Here is a tiny trained network, its code and every weight. The questions are about switching its units off for an input and a target symbol, where a switched-off unit gives its printed mean instead of its output.

import numpy as np


def w(rows, s, z=0):
    codes = np.array(rows[::2]) - 128.0
    scale = np.full(codes.shape[1], s)
    scale[-1] = z or s
    return codes * scale


def norm(h):
    return h / np.sqrt((h * h).mean(-1, keepdims=True) + 1e-5)


def f(y):
    return np.maximum(y, 0)


def softmax(a):
    e = np.exp(a - a.max(-1, keepdims=True))
    return e / e.sum(-1, keepdims=True)


def log_softmax(a):
    a = a - a.max(-1, keepdims=True)
    return a - np.log(np.exp(a).sum(-1, keepdims=True))


def net(x, mask):
    ids = ['αβγδεζηθλμξπστφψ'.index(c) for c in x.split()]
    T = len(ids)
    res = E[ids] + P[:T]
    u = 0
    for l in range(2):
        q, k, v = (norm(res) @ M[l].T for M in (Q, K, V))
        z = softmax(np.where(np.tri(T) > 0, q @ k.T / 3**0.5, -1e9)) @ v
        res = res + np.where(mask[u], z, O[l][:, -1]) @ O[l][:, :-1]
        u += 1
        y = f(norm(res) @ A[l][:, :-1].T + A[l][:, -1])
        res = res + np.where(mask[u : u + 8], y, B[l][:, -1]) @ B[l][:, :-1]
        u += 8
    return log_softmax(norm(res)[-1] @ U[:, :-1].T + U[:, -1])


Q, K, V, O, A, B = {}, {}, {}, {}, {}, {}
E = w([
[118,112,105],'α',
[14,178,76],'β',
[117,113,106],'γ',
[99,24,5],'δ',
[94,182,182],'ε',
[126,123,99],'ζ',
[81,151,131],'η',
[117,112,106],'θ',
[125,121,98],'λ',
[155,128,149],'μ',
[117,112,106],'ξ',
[117,110,106],'π',
[117,112,106],'σ',
[119,121,106],'τ',
[158,66,148],'φ',
[130,125,108],'ψ',
],0.031)
P = w([
[138,185,212],'0',
[50,4,70],'1',
[36,1,86],'2',
[40,20,92],'3',
[30,27,86],'4',
[40,52,96],'5',
[50,50,71],'6',
[32,62,89],'7',
[32,67,86],'8',
[57,97,88],'9',
],0.0041)
Q[0] = w([
[142,134,7],'0.h0',
[150,141,120],'0.h0',
[114,224,112],'0.h0',
],0.013)
K[0] = w([
[229,255,159],'0.h0',
[189,89,152],'0.h0',
[116,139,209],'0.h0',
],0.0095)
V[0] = w([
[204,236,79],'0.h0',
[2,31,132],'0.h0',
[87,55,228],'0.h0',
],0.0056)
O[0] = w([
[2,64,129,41],'0.h0',
[223,218,70,252],'0.h0',
[210,83,146,159],'0.h0',
],0.0066,0.0037)
A[0] = w([
[153,118,6,152],'0.n0',
[207,136,160,3],'0.n1',
[135,151,168,198],'0.n2',
[127,190,149,142],'0.n3',
[56,153,127,141],'0.n4',
[149,146,222,117],'0.n5',
[77,130,176,44],'0.n6',
[98,100,130,49],'0.n7',
],0.012,0.0055)
B[0] = w([
[104,35,96,254],'0.n0',
[112,141,70,142],'0.n1',
[131,118,168,162],'0.n2',
[114,223,86,161],'0.n3',
[171,165,94,164],'0.n4',
[1,159,185,160],'0.n5',
[158,219,76,135],'0.n6',
[163,156,167,132],'0.n7',
],0.008,0.0099)
Q[1] = w([
[5,116,100],'1.h0',
[76,92,60],'1.h0',
[139,21,146],'1.h0',
],0.024)
K[1] = w([
[87,149,4],'1.h0',
[150,124,76],'1.h0',
[138,92,105],'1.h0',
],0.031)
V[1] = w([
[157,212,68],'1.h0',
[9,136,64],'1.h0',
[168,133,72],'1.h0',
],0.013)
O[1] = w([
[247,194,48,152],'1.h0',
[66,212,96,253],'1.h0',
[227,115,115,182],'1.h0',
],0.012,0.0054)
A[1] = w([
[113,127,96,115],'1.n0',
[148,201,100,5],'1.n1',
[64,151,149,225],'1.n2',
[253,123,83,166],'1.n3',
[81,139,140,159],'1.n4',
[109,71,139,190],'1.n5',
[163,139,120,245],'1.n6',
[138,94,193,49],'1.n7',
],0.027,0.0027)
B[1] = w([
[100,131,99,175],'1.n0',
[99,13,59,202],'1.n1',
[109,154,255,210],'1.n2',
[157,202,247,254],'1.n3',
[143,149,253,182],'1.n4',
[208,90,40,191],'1.n5',
[141,128,196,171],'1.n6',
[252,29,118,149],'1.n7',
],0.0098,0.013)
U = w([
[113,97,102,148],'α',
[40,191,57,146],'β',
[157,138,139,140],'γ',
[157,70,46,214],'δ',
[16,244,188,61],'ε',
[55,8,161,115],'ζ',
[166,237,18,113],'η',
[127,109,82,155],'θ',
[165,149,139,134],'λ',
[170,149,144,141],'μ',
[151,146,137,131],'ξ',
[75,145,65,177],'π',
[56,61,246,3],'σ',
[152,138,135,115],'τ',
[199,1,131,91],'φ',
[147,143,128,103],'ψ',
],0.012,0.0039)

Each question gives the input, a string of symbols that net reads in full, and the target symbol t.
The units are the heads (3 rows each of Q, K, V and O) and the neurons (one row each of A and B). Each row of codes is followed by its name. A weight is (code - 128) times the scale printed after its matrix; where a second scale follows, it is the last column's (O, A, B and U).
mask holds one flag per unit, layer by layer, with each layer's heads first. A switched-off unit (its flag False) gives its mean, the last column of its rows in O or B, instead of its output. The means were averaged over made-up inputs and are rounded, as every weight is.
A unit's drop is (log p(t) with every unit on - log p(t) with that unit switched off) / (log p(t) with every unit on - log p(t) with every unit switched off).
The circuit of an input: a set's keep is (log p(t) with only the set's units on - log p(t) with every unit switched off) / (log p(t) with every unit on - log p(t) with every unit switched off). Starting from the 12 units with the biggest drops (on a tie, the unit counted first), units are removed one at a time, each time the one whose removal leaves the highest keep (on an exact tie, the one counted first), for as long as the keep stays at least 0.8.
circuit, biggest first: the units of the circuit, biggest drop first
unit that matters most: the unit with the biggest drop
k most important neurons of layer l: the k neurons of layer l with the biggest drops, biggest first
drop when u is switched off: that unit's drop, to one decimal
input ε β θ μ μ λ, target ζ: circuit, biggest first : [1.h0, 0.n0]
input τ θ ε ε ε μ ε ψ λ, target η: circuit, biggest first : [1.h0]
input ψ π η ε θ θ, target ε: circuit, biggest first : [0.h0, 1.h0]
input ζ ψ τ θ ξ θ λ, target β: circuit, biggest first : [0.h0, 1.h0]
input ε π λ α β ε τ, target ζ: circuit, biggest first : [1.h0, 0.n0]
input ε θ ε θ β π θ λ δ μ, target ζ: 4 most important neurons of layer 1 : [1.n1, 1.n3, 1.n5, 1.n6]
input ζ ε τ π α α ξ, target β: 3 most important neurons of layer 0 : [0.n4, 0.n5, 0.n0]
input μ σ λ θ ξ ψ δ ψ, target σ: 2 most important neurons of layer 0 : [0.n3, 0.n5]
input ψ μ δ ψ ε λ τ, target ε: circuit, biggest first : [0.h0, 1.n1]
input φ ζ ξ ε ψ μ τ, target δ: 2 most important neurons of layer 1 : [1.n5, 1.n3]
input ε φ ψ, target ζ: 3 most important neurons of layer 0 : [0.n5, 0.n0, 0.n4]
input φ ε φ μ α ψ α λ, target δ: 2 most important neurons of layer 1 : [1.n5, 1.n3]
input ε δ ε ζ η α θ τ γ, target ζ: 2 most important neurons of layer 0 : [0.n0, 0.n4]
input μ β π β ζ σ μ τ π ζ, target σ: circuit, biggest first : [0.h0]
input ζ φ μ β ξ τ, target β: 2 most important neurons of layer 0 : [0.n4, 0.n5]
input ε μ η ε φ β α ε π, target ζ: 3 most important neurons of layer 0 : [0.n0, 0.n5, 0.n4]
input τ ε β σ σ ε ξ μ η α, target η: 3 most important neurons of layer 0 : [0.n5, 0.n0, 0.n4]
input ε τ α, target ζ: 2 most important neurons of layer 1 : [1.n3, 1.n5]
input μ α λ μ π ψ α α ξ τ, target σ: 2 most important neurons of layer 0 : [0.n3, 0.n5]
input ψ ζ μ π η ξ, target ε: unit that matters most : 0.n0
input τ ζ γ, target η: 2 most important neurons of layer 0 : [0.n5, 0.n4]
input τ ε π ψ, target η: 2 most important neurons of layer 1 : [1.n2, 1.n4]
input ε ε σ φ μ, target ζ: 4 most important neurons of layer 0 : [0.n5, 0.n1, 0.n2, 0.n0]
input μ λ μ ε ψ, target σ: drop when 1.n2 is switched off : 0.1
input φ η α ε α, target δ: drop when 0.h0 is switched off : 0.3
input ψ θ τ ε γ, target ε: drop when 1.h0 is switched off : 0.3
input ε α φ π π θ λ π, target ζ: drop when 0.n3 is switched off : 0.0
input ζ η γ ξ λ θ, target β: unit that matters most : 0.h0
